Below is a small trained network, with its code and all its weights. Each question gives an input and a class and asks what happens when units are switched off, that is, made to give their printed mean instead of their output.

import numpy as np


def w(rows, s, z=0):
    codes = np.array(rows[::2]) - 128.0
    scale = np.full(codes.shape[1], s)
    scale[-1] = z or s
    return codes * scale


def f(y):
    return np.maximum(y, 0)


def log_softmax(a):
    a = a - a.max(-1, keepdims=True)
    return a - np.log(np.exp(a).sum(-1, keepdims=True))


def net(x, mask):
    res = np.array(x, float).reshape(1, 2) / 4 @ E
    y = f(res @ A[0][:, :-1].T + A[0][:, -1])
    res = res + np.where(mask, y, B[0][:, -1]) @ B[0][:, :-1]
    return log_softmax(res[-1] @ U[:, :-1].T + U[:, -1])


A, B = {}, {}
E = w([
[152,140,83,92,95,248],'x0',
[80,191,80,156,42,83],'x1',
],0.016)
A[0] = w([
[211,150,79,103,91,181,111],'neuron 0',
[175,22,175,134,152,157,120],'neuron 1',
[62,179,48,206,124,129,82],'neuron 2',
[151,177,83,143,161,151,244],'neuron 3',
[123,133,150,128,66,134,150],'neuron 4',
[124,108,189,244,156,75,74],'neuron 5',
[225,48,140,72,211,144,120],'neuron 6',
[56,141,254,162,167,67,102],'neuron 7',
[133,182,91,121,111,235,82],'neuron 8',
[160,139,64,65,127,153,89],'neuron 9',
[137,110,123,158,167,66,177],'neuron 10',
[90,172,54,202,102,103,115],'neuron 11',
[76,132,98,179,184,37,88],'neuron 12',
[158,102,104,125,99,139,249],'neuron 13',
[22,200,28,182,46,128,120],'neuron 14',
],0.012,0.015)
B[0] = w([
[104,155,59,182,154,179,192],'neuron 0',
[117,97,192,170,187,100,193],'neuron 1',
[167,77,164,121,224,156,179],'neuron 2',
[119,248,59,138,60,17,219],'neuron 3',
[133,103,131,187,127,88,164],'neuron 4',
[60,138,80,96,126,211,178],'neuron 5',
[153,67,186,181,175,105,219],'neuron 6',
[49,122,66,119,100,172,198],'neuron 7',
[50,119,56,121,203,222,199],'neuron 8',
[52,127,86,113,126,189,163],'neuron 9',
[122,159,67,122,108,110,191],'neuron 10',
[144,70,124,153,210,110,196],'neuron 11',
[71,152,107,139,146,158,186],'neuron 12',
[108,185,89,154,66,45,222],'neuron 13',
[170,85,203,222,177,142,252],'neuron 14',
],0.012,0.02)
U = w([
[36,125,26,131,131,253,81],'0',
[155,45,218,210,192,135,104],'1',
[122,189,84,151,38,21,254],'2',
[226,128,146,46,95,112,86],'3',
[150,139,195,53,52,157,86],'4',
[144,137,171,74,28,158,92],'5',
[151,113,147,72,62,133,70],'6',
],0.011,0.0083)

Each question gives the input, the list of numbers given to net, and the class t.
The units are the neurons (one row each of A and B). Each row of codes is followed by its name. A weight is (code - 128) times the scale printed after its matrix; where a second scale follows, it is the last column's (A, B and U).
mask holds one flag per neuron, in row order. A switched-off neuron (its flag False) gives its mean, the last column of its row in B, instead of its output. The means were averaged over made-up inputs and are rounded, as every weight is.
A unit's drop is (log p(t) with every unit on - log p(t) with that unit switched off) / (log p(t) with every unit on - log p(t) with every unit switched off).
The circuit of an input: a set's keep is (log p(t) with only the set's units on - log p(t) with every unit switched off) / (log p(t) with every unit on - log p(t) with every unit switched off). Starting from the 12 units with the biggest drops (on a tie, the unit counted first), units are removed one at a time, each time the one whose removal leaves the highest keep (on an exact tie, the one counted first), for as long as the keep stays at least 0.8.
units of the circuit, in order: the units of the circuit, biggest drop first
k most important neurons: the k neurons with the biggest drops, biggest first
drop of u: that unit's drop, to one decimal
input [3,4], class 1: units of the circuit, in order	neuron 14
input [-8,-7], class 0: 2 most important neurons	neuron 7; neuron 5
input [1,3], class 2: 2 most important neurons	neuron 6; neuron 1
input [-4,4], class 0: 3 most important neurons	neuron 6; neuron 7; neuron 1
input [4,-5], class 1: 3 most important neurons	neuron 6; neuron 1; neuron 7
input [-3,-3], class 2: 2 most important neurons	neuron 14; neuron 8
input [5,-6], class 1: 4 most important neurons	neuron 6; neuron 1; neuron 7; neuron 5
input [4,5], class 1: 2 most important neurons	neuron 14; neuron 7
input [0,-3], class 2: 3 most important neurons	neuron 14; neuron 2; neuron 11
input [-6,-6], class 0: drop of neuron 14	0.8
input [-4,7], class 1: drop of neuron 14	0.2
input [2,-1], class 2: drop of neuron 2	0.0
input [0,-2], class 2: drop of neuron 14	0.2
